Here is a tiny trained network, its code and every weight. The questions are about switching its units off for an input and a target symbol, where a switched-off unit gives its printed mean instead of its output.

import numpy as np


def w(rows, s, z=0):
    codes = np.array(rows[::2]) - 128.0
    scale = np.full(codes.shape[1], s)
    scale[-1] = z or s
    return codes * scale


def f(y):
    return np.maximum(y, 0)


def softmax(a):
    e = np.exp(a - a.max(-1, keepdims=True))
    return e / e.sum(-1, keepdims=True)


def log_softmax(a):
    a = a - a.max(-1, keepdims=True)
    return a - np.log(np.exp(a).sum(-1, keepdims=True))


def net(x, mask):
    ids = ['βγηθλμξστφψω'.index(c) for c in x.split()]
    T = len(ids)
    res = E[ids] + P[:T]
    u = 0
    for l in range(3):
        r = res
        for j in range(3):
            rows = slice(3 * j, 3 * j + 3)
            q, k, v = (r @ M[l][rows].T for M in (Q, K, V))
            z = softmax(np.where(np.tri(T) > 0, q @ k.T / 3**0.5, -1e9)) @ v
            o = O[l][rows]
            res = res + np.where(mask[u + j], z, o[:, -1]) @ o[:, :-1]
        u += 3
        y = f(res @ A[l][:, :-1].T + A[l][:, -1])
        res = res + np.where(mask[u : u + 4], y, B[l][:, -1]) @ B[l][:, :-1]
        u += 4
    return log_softmax(res[-1] @ U[:, :-1].T + U[:, -1])


Q, K, V, O, A, B = {}, {}, {}, {}, {}, {}
E = w([
[96,165,136,44,109,88],'β',
[107,135,81,46,173,135],'γ',
[87,139,178,99,157,75],'η',
[87,76,170,145,64,118],'θ',
[145,52,132,218,120,113],'λ',
[166,183,164,124,77,73],'μ',
[117,4,134,133,97,161],'ξ',
[160,141,91,118,214,92],'σ',
[133,144,147,95,76,112],'τ',
[192,176,154,109,133,86],'φ',
[161,106,143,127,198,124],'ψ',
[73,191,141,143,95,163],'ω',
],0.02)
P = w([
[118,63,135,143,98,219],'0',
[110,76,11,74,144,3],'1',
[107,86,100,81,140,16],'2',
[104,129,74,112,174,67],'3',
[104,137,118,106,151,71],'4',
[107,141,165,92,141,75],'5',
[107,126,176,51,137,88],'6',
[100,121,204,31,129,104],'7',
],0.0076)
Q[0] = w([
[126,163,133,158,154,133],'L0H1',
[184,90,108,114,131,173],'L0H1',
[123,133,102,141,138,179],'L0H1',
[198,143,141,118,112,159],'L0H2',
[160,225,177,107,157,137],'L0H2',
[110,94,137,111,85,80],'L0H2',
[119,72,151,118,131,100],'L0H3',
[188,150,129,252,168,125],'L0H3',
[40,172,179,85,189,54],'L0H3',
],0.02)
K[0] = w([
[150,141,84,144,131,124],'L0H1',
[152,56,102,124,165,137],'L0H1',
[128,120,86,129,104,127],'L0H1',
[155,153,111,123,134,72],'L0H2',
[146,209,146,142,159,173],'L0H2',
[140,121,169,105,93,148],'L0H2',
[131,164,141,169,171,155],'L0H3',
[112,26,124,134,128,130],'L0H3',
[4,183,86,164,124,123],'L0H3',
],0.022)
V[0] = w([
[121,130,103,89,115,147],'L0H1',
[88,72,33,137,118,117],'L0H1',
[107,145,68,1,89,176],'L0H1',
[214,172,125,115,161,195],'L0H2',
[153,158,98,121,141,147],'L0H2',
[140,95,195,129,119,136],'L0H2',
[166,201,168,116,156,147],'L0H3',
[143,154,138,131,122,131],'L0H3',
[131,133,138,118,141,137],'L0H3',
],0.0092)
O[0] = w([
[166,118,148,173,141,129,134],'L0H1',
[145,208,151,150,80,77,99],'L0H1',
[246,83,193,253,166,134,174],'L0H1',
[43,23,107,171,79,167,3],'L0H2',
[96,83,137,150,96,141,66],'L0H2',
[144,156,80,103,176,127,177],'L0H2',
[154,126,41,164,144,127,90],'L0H3',
[145,136,102,150,148,127,123],'L0H3',
[124,116,116,129,117,125,117],'L0H3',
],0.0067,0.0037)
A[0] = w([
[132,11,131,98,60,184,47],'L0N1',
[110,102,7,59,180,49,1],'L0N2',
[210,45,47,111,173,40,28],'L0N3',
[85,145,24,216,55,254,93],'L0N4',
],0.0072,0.0025)
B[0] = w([
[104,181,67,53,255,203,141],'L0N1',
[197,84,200,226,51,133,236],'L0N2',
[11,137,218,35,65,130,254],'L0N3',
[169,109,221,22,101,54,163],'L0N4',
],0.0063,0.0037)
Q[1] = w([
[147,141,38,141,171,122],'L1H1',
[128,144,100,89,144,120],'L1H1',
[112,75,152,252,69,108],'L1H1',
[157,119,50,126,165,102],'L1H2',
[179,140,131,142,76,109],'L1H2',
[175,106,163,103,109,80],'L1H2',
[129,137,68,138,211,107],'L1H3',
[72,149,127,40,96,147],'L1H3',
[165,77,62,122,171,118],'L1H3',
],0.013)
K[1] = w([
[91,121,43,190,136,3],'L1H1',
[118,143,106,162,131,140],'L1H1',
[185,54,142,83,151,74],'L1H1',
[184,31,131,73,66,126],'L1H2',
[134,148,126,103,159,192],'L1H2',
[99,158,248,155,42,171],'L1H2',
[155,75,110,176,210,99],'L1H3',
[98,237,209,136,184,176],'L1H3',
[199,1,190,78,148,89],'L1H3',
],0.0084)
V[1] = w([
[88,153,130,203,7,151],'L1H1',
[251,26,83,90,109,113],'L1H1',
[154,108,123,100,156,116],'L1H1',
[103,203,125,184,132,208],'L1H2',
[167,102,154,76,90,125],'L1H2',
[149,193,166,123,83,244],'L1H2',
[174,171,75,46,74,106],'L1H3',
[62,142,189,167,228,67],'L1H3',
[195,148,193,133,58,203],'L1H3',
],0.011)
O[1] = w([
[129,152,103,254,104,106,87],'L1H1',
[158,178,66,60,208,162,91],'L1H1',
[134,131,123,79,145,140,143],'L1H1',
[97,132,239,136,96,182,2],'L1H2',
[114,110,94,123,185,73,254],'L1H2',
[57,83,216,130,186,112,140],'L1H2',
[88,178,132,122,179,52,212],'L1H3',
[183,52,149,54,74,150,211],'L1H3',
[148,104,163,198,202,73,210],'L1H3',
],0.0081,0.0051)
A[1] = w([
[202,188,139,159,164,65,250],'L1N1',
[227,154,18,84,150,77,61],'L1N2',
[63,93,110,255,125,203,98],'L1N3',
[122,92,37,112,97,17,140],'L1N4',
],0.0095,0.0024)
B[1] = w([
[101,2,68,91,159,195,236],'L1N1',
[100,2,136,127,140,54,244],'L1N2',
[97,99,122,42,110,149,139],'L1N3',
[82,78,204,103,129,204,252],'L1N4',
],0.0074,0.013)
Q[2] = w([
[5,66,17,27,99,161],'L2H1',
[118,8,186,132,121,216],'L2H1',
[124,126,87,188,90,54],'L2H1',
[53,137,229,117,119,112],'L2H2',
[222,154,218,203,125,102],'L2H2',
[150,200,40,100,138,75],'L2H2',
[108,148,168,159,66,90],'L2H3',
[85,71,190,29,147,120],'L2H3',
[205,159,158,112,100,133],'L2H3',
],0.019)
K[2] = w([
[214,181,25,158,168,78],'L2H1',
[108,203,76,135,67,158],'L2H1',
[122,98,137,184,149,142],'L2H1',
[173,197,125,79,203,139],'L2H2',
[122,38,92,86,188,197],'L2H2',
[102,76,251,160,108,101],'L2H2',
[164,109,84,117,102,138],'L2H3',
[106,214,192,142,106,210],'L2H3',
[67,141,91,107,94,86],'L2H3',
],0.022)
V[2] = w([
[214,75,149,69,152,130],'L2H1',
[50,104,80,6,148,119],'L2H1',
[159,153,246,62,178,76],'L2H1',
[82,179,42,94,157,1],'L2H2',
[141,64,35,137,142,153],'L2H2',
[177,87,121,77,15,77],'L2H2',
[160,202,125,93,111,142],'L2H3',
[162,68,63,77,119,42],'L2H3',
[104,182,94,115,108,118],'L2H3',
],0.015)
O[2] = w([
[144,215,194,94,207,190,191],'L2H1',
[3,102,146,61,168,6,249],'L2H1',
[98,137,254,210,203,144,214],'L2H1',
[139,87,169,172,31,2,104],'L2H2',
[222,115,154,41,118,79,157],'L2H2',
[33,166,199,88,29,176,104],'L2H2',
[74,90,155,86,235,113,36],'L2H3',
[210,84,178,115,102,139,144],'L2H3',
[100,141,194,119,202,118,55],'L2H3',
],0.0094,0.023)
A[2] = w([
[126,5,190,118,138,191,99],'L2N1',
[182,91,53,168,155,162,1],'L2N2',
[165,167,37,123,150,61,137],'L2N3',
[182,112,18,142,43,112,112],'L2N4',
],0.011,0.0054)
B[2] = w([
[148,208,76,211,87,185,253],'L2N1',
[37,87,161,47,47,154,159],'L2N2',
[134,35,9,62,161,137,159],'L2N3',
[157,251,202,254,141,111,173],'L2N4',
],0.008,0.035)
U = w([
[124,179,126,115,132,164,129],'β',
[112,140,171,157,170,125,29],'γ',
[118,157,157,64,20,152,167],'η',
[126,56,253,126,77,122,115],'θ',
[110,228,125,143,84,110,124],'λ',
[39,158,99,118,69,102,94],'μ',
[112,58,167,110,113,163,137],'ξ',
[179,138,207,116,92,154,160],'σ',
[145,175,107,123,128,90,191],'τ',
[85,197,132,85,120,104,212],'φ',
[79,151,213,124,74,154,2],'ψ',
[125,27,222,212,82,195,195],'ω',
],0.0046,0.0042)

Each question gives the input, a string of symbols that net reads in full, and the target symbol t.
The units are the heads (3 rows each of Q, K, V and O) and the neurons (one row each of A and B). Each row of codes is followed by its name. A weight is (code - 128) times the scale printed after its matrix; where a second scale follows, it is the last column's (O, A, B and U).
mask holds one flag per unit, layer by layer, with each layer's heads first. A switched-off unit (its flag False) gives its mean, the last column of its rows in O or B, instead of its output. The means were averaged over made-up inputs and are rounded, as every weight is.
A unit's drop is (log p(t) with every unit on - log p(t) with that unit switched off) / (log p(t) with every unit on - log p(t) with every unit switched off).
The circuit of an input: a set's keep is (log p(t) with only the set's units on - log p(t) with every unit switched off) / (log p(t) with every unit on - log p(t) with every unit switched off). Starting from the 12 units with the biggest drops (on a tie, the unit counted first), units are removed one at a time, each time the one whose removal leaves the highest keep (on an exact tie, the one counted first), for as long as the keep stays at least 0.8.
units of the circuit, in order: the units of the circuit, biggest drop first
most important unit: the unit with the biggest drop
k most important neurons: the k neurons with the biggest drops, biggest first
k most important neurons of layer l: the k neurons of layer l with the biggest drops, biggest first
heads that matter: for each layer, one digit per head in row order, 1 if its drop is at least 0.15 and else 0, layers parted by /
input ω τ σ ξ μ ω ξ, target λ: most important unit	L2N4
input φ μ ω ω ψ ξ, target θ: 2 most important neurons of layer 0	L0N3, L0N4
input μ σ β σ μ, target τ: heads that matter	001 / 111 / 110
input σ β ξ θ, target η: units of the circuit, in order	L0H2, L2H2, L1H2, L2H3
input β ξ ω τ ω, target σ: heads that matter	100 / 111 / 110
input ω ψ β φ ψ ω, target λ: heads that matter	101 / 010 / 101
input φ φ ψ θ, target θ: units of the circuit, in order	L2H2, L1H3
input ω ω η φ φ, target λ: units of the circuit, in order	L2N4, L2H1, L1H1
input φ φ ω, target φ: units of the circuit, in order	L2H1, L1N1
input ω λ θ, target ω: units of the circuit, in order	L2H1, L1H2
input μ η φ, target τ: 4 most important neurons	L2N4, L2N3, L0N3, L1N1
input ξ λ ω, target ξ: 2 most important neurons of layer 0	L0N1, L0N3
input λ β η μ σ, target μ: units of the circuit, in order	L0H1, L2H1, L1N2, L1H3
input β ω ω μ ξ, target σ: most important unit	L0H1
input ξ λ φ θ, target γ: 4 most important neurons	L1N4, L0N1, L1N2, L1N1
input φ λ σ μ γ θ ω ω, target θ: 3 most important neurons	L1N1, L0N4, L2N1
input η ω τ, target η: units of the circuit, in order	L2H2, L2H1, L1H1
input γ β μ θ φ γ, target β: 3 most important neurons	L1N2, L1N4, L0N1
input ω ψ σ φ ω β, target λ: heads that matter	101 / 111 / 101
input η μ γ τ φ σ η, target ψ: most important unit	L2H2
input ξ ω φ λ ω, target γ: 2 most important neurons	L0N1, L1N1
input η φ ω θ η ω σ, target ψ: 2 most important neurons	L1N1, L0N3
input φ σ ξ, target θ: 3 most important neurons	L0N4, L1N2, L0N1
input ξ σ τ ξ, target γ: 2 most important neurons of layer 1	L1N2, L1N4
input ξ φ β μ τ ψ, target γ: 4 most important neurons	L0N1, L1N1, L1N4, L1N2
input τ φ ξ, target ξ: 3 most important neurons of layer 2	L2N2, L2N3, L2N4
input ψ ψ λ φ τ, target φ: most important unit	L2H1
input σ ω τ τ ω σ μ θ, target η: 2 most important neurons	L0N3, L0N4
input φ β τ ψ μ, target θ: heads that matter	101 / 110 / 110
